Below is a small trained network, with its code and all its weights. Each question gives an input and a target symbol and asks what happens when units are switched off, that is, made to give their printed mean instead of their output.

import numpy as np


def w(rows, s, z=0):
    codes = np.array(rows[::2]) - 128.0
    scale = np.full(codes.shape[1], s)
    scale[-1] = z or s
    return codes * scale


def f(y):
    return y / 2 * (1 + np.tanh(0.7978845608 * (y + 0.044715 * y**3)))


def softmax(a):
    e = np.exp(a - a.max(-1, keepdims=True))
    return e / e.sum(-1, keepdims=True)


def log_softmax(a):
    a = a - a.max(-1, keepdims=True)
    return a - np.log(np.exp(a).sum(-1, keepdims=True))


def net(x, mask):
    ids = ['αγζηπτψω'.index(c) for c in x.split()]
    T = len(ids)
    res = E[ids] + P[:T]
    u = 0
    for l in range(2):
        q, k, v = (res @ M[l].T for M in (Q, K, V))
        z = softmax(np.where(np.tri(T) > 0, q @ k.T / 2**0.5, -1e9)) @ v
        res = res + np.where(mask[u], z, O[l][:, -1]) @ O[l][:, :-1]
        u += 1
        y = f(res @ A[l][:, :-1].T + A[l][:, -1])
        res = res + np.where(mask[u : u + 12], y, B[l][:, -1]) @ B[l][:, :-1]
        u += 12
    return log_softmax(res[-1] @ U[:, :-1].T + U[:, -1])


Q, K, V, O, A, B = {}, {}, {}, {}, {}, {}
E = w([
[117,212,66,102],'α',
[186,255,118,224],'γ',
[133,100,33,173],'ζ',
[116,125,72,118],'η',
[142,99,13,231],'π',
[12,126,88,47],'τ',
[58,111,53,177],'ψ',
[196,11,73,81],'ω',
],0.012)
P = w([
[196,52,54,105],'0',
[77,54,168,243],'1',
[132,127,137,91],'2',
[182,138,141,122],'3',
[139,102,90,77],'4',
[174,49,77,85],'5',
[166,60,120,38],'6',
[134,42,146,50],'7',
[172,1,186,50],'8',
],0.0062)
Q[0] = w([
[126,189,182,70],'0.h0',
[206,75,255,176],'0.h0',
],0.0081)
K[0] = w([
[12,80,160,211],'0.h0',
[44,139,199,172],'0.h0',
],0.011)
V[0] = w([
[97,24,96,203],'0.h0',
[1,102,153,161],'0.h0',
],0.009)
O[0] = w([
[165,226,48,215,255],'0.h0',
[75,8,48,150,74],'0.h0',
],0.011,0.0051)
A[0] = w([
[38,62,64,158,207],'0.n0',
[39,165,197,4,174],'0.n1',
[145,179,124,170,135],'0.n2',
[169,106,142,186,83],'0.n3',
[107,145,169,9,174],'0.n4',
[1,101,112,45,69],'0.n5',
[248,38,105,168,131],'0.n6',
[208,217,192,112,106],'0.n7',
[61,225,109,120,118],'0.n8',
[90,158,153,234,251],'0.n9',
[56,42,35,99,215],'0.n10',
[22,125,85,95,171],'0.n11',
],0.0078,0.0024)
B[0] = w([
[177,76,98,137,237],'0.n0',
[119,221,24,129,144],'0.n1',
[87,132,46,47,232],'0.n2',
[104,231,158,131,143],'0.n3',
[178,154,118,148,136],'0.n4',
[109,115,200,167,155],'0.n5',
[128,72,80,125,201],'0.n6',
[93,1,157,94,193],'0.n7',
[148,53,88,150,233],'0.n8',
[195,101,71,21,253],'0.n9',
[159,83,117,166,248],'0.n10',
[189,200,86,128,188],'0.n11',
],0.0069,0.0046)
Q[1] = w([
[254,181,92,127],'1.h0',
[174,204,108,162],'1.h0',
],0.0063)
K[1] = w([
[254,43,92,111],'1.h0',
[104,91,123,67],'1.h0',
],0.0082)
V[1] = w([
[121,244,151,143],'1.h0',
[69,140,8,143],'1.h0',
],0.011)
O[1] = w([
[175,191,254,140,68],'1.h0',
[120,185,130,190,250],'1.h0',
],0.0098,0.023)
A[1] = w([
[44,80,83,131,208],'1.n0',
[140,240,50,141,209],'1.n1',
[91,27,188,79,66],'1.n2',
[118,31,67,50,129],'1.n3',
[209,146,94,191,39],'1.n4',
[113,84,239,157,118],'1.n5',
[158,154,135,65,188],'1.n6',
[240,138,149,199,5],'1.n7',
[254,94,160,105,49],'1.n8',
[163,182,80,100,149],'1.n9',
[54,96,114,101,62],'1.n10',
[184,141,31,32,109],'1.n11',
],0.0097,0.0027)
B[1] = w([
[225,194,147,178,184],'1.n0',
[124,48,141,171,253],'1.n1',
[97,107,127,54,127],'1.n2',
[63,207,198,80,162],'1.n3',
[69,102,162,106,191],'1.n4',
[157,241,145,140,127],'1.n5',
[111,88,255,88,127],'1.n6',
[65,109,178,62,136],'1.n7',
[92,210,120,151,127],'1.n8',
[111,116,219,76,178],'1.n9',
[50,124,169,40,132],'1.n10',
[164,191,167,77,192],'1.n11',
],0.0072,0.03)
U = w([
[193,122,198,137,127],'α',
[168,162,139,120,65],'γ',
[96,121,111,86,107],'ζ',
[61,111,154,130,2],'η',
[139,75,99,93,119],'π',
[109,130,159,143,103],'τ',
[179,133,119,167,207],'ψ',
[58,187,6,73,137],'ω',
],0.011,0.004)

Each question gives the input, a string of symbols that net reads in full, and the target symbol t.
The units are the heads (2 rows each of Q, K, V and O) and the neurons (one row each of A and B). Each row of codes is followed by its name. A weight is (code - 128) times the scale printed after its matrix; where a second scale follows, it is the last column's (O, A, B and U).
mask holds one flag per unit, layer by layer, with each layer's heads first. A switched-off unit (its flag False) gives its mean, the last column of its rows in O or B, instead of its output. The means were averaged over made-up inputs and are rounded, as every weight is.
A unit's drop is (log p(t) with every unit on - log p(t) with that unit switched off) / (log p(t) with every unit on - log p(t) with every unit switched off).
The circuit of an input: a set's keep is (log p(t) with only the set's units on - log p(t) with every unit switched off) / (log p(t) with every unit on - log p(t) with every unit switched off). Starting from the 12 units with the biggest drops (on a tie, the unit counted first), units are removed one at a time, each time the one whose removal leaves the highest keep (on an exact tie, the one counted first), for as long as the keep stays at least 0.8.
circuit, biggest first: the units of the circuit, biggest drop first
top k neurons: the k neurons with the biggest drops, biggest first
top k neurons in layer l: the k neurons of layer l with the biggest drops, biggest first
input π τ ψ ψ ψ, target η: top 2 neurons in layer 0 => (0.n7; 0.n3)
input α α τ γ τ, target α: top 2 neurons => (0.n4; 0.n11)
input ψ τ ψ τ τ, target ψ: top neuron in layer 0 => (0.n11)
input α ψ π τ τ ω τ π, target ω: circuit, biggest first => (1.h0; 0.n6)
input τ ζ π τ ψ γ, target ω: top 2 neurons in layer 0 => (0.n0; 0.n10)
input τ η ψ ω α ω α ψ ψ, target ω: top 2 neurons in layer 1 => (1.n1; 1.n9)
input π π π α α ψ, target η: top 2 neurons in layer 1 => (1.n0; 1.n7)
input τ ψ π ζ, target ω: circuit, biggest first => (0.h0; 1.h0)
input τ ψ π ω, target ω: circuit, biggest first => (1.h0; 0.h0; 0.n0)
input τ π τ π π, target ω: circuit, biggest first => (0.h0; 1.h0)
input π τ α ψ η τ τ ω γ, target ω: circuit, biggest first => (1.h0; 0.n6)
input ψ ζ η, target ψ: circuit, biggest first => (0.h0; 1.h0; 1.n1; 1.n3)
input π γ ψ τ ψ τ γ, target η: top 3 neurons in layer 1 => (1.n0; 1.n7; 1.n11)
input π π π α π α ζ, target η: top 2 neurons in layer 0 => (0.n9; 0.n2)
input τ ζ η, target ω: circuit, biggest first => (0.h0; 1.h0)
input ψ ψ π ζ α τ ψ, target ψ: top 3 neurons in layer 0 => (0.n0; 0.n9; 0.n10)
input ψ π α, target ψ: circuit, biggest first => (1.n1; 0.h0; 1.h0)
input α γ ψ α, target α: top 2 neurons in layer 1 => (1.n6; 1.n4)
input τ ζ τ α α ψ ζ, target ω: circuit, biggest first => (0.h0; 1.h0; 1.n1)
input π π τ, target η: top 3 neurons => (1.n0; 1.n1; 0.n3)
input ψ γ α π τ ψ α ζ τ, target ψ: top 2 neurons => (1.n3; 0.n9)
input τ η τ ψ, target ω: top 2 neurons => (1.n3; 0.n0)
input τ π τ ω, target ω: top neuron => (1.n3)
input α α η, target α: circuit, biggest first => (1.h0)
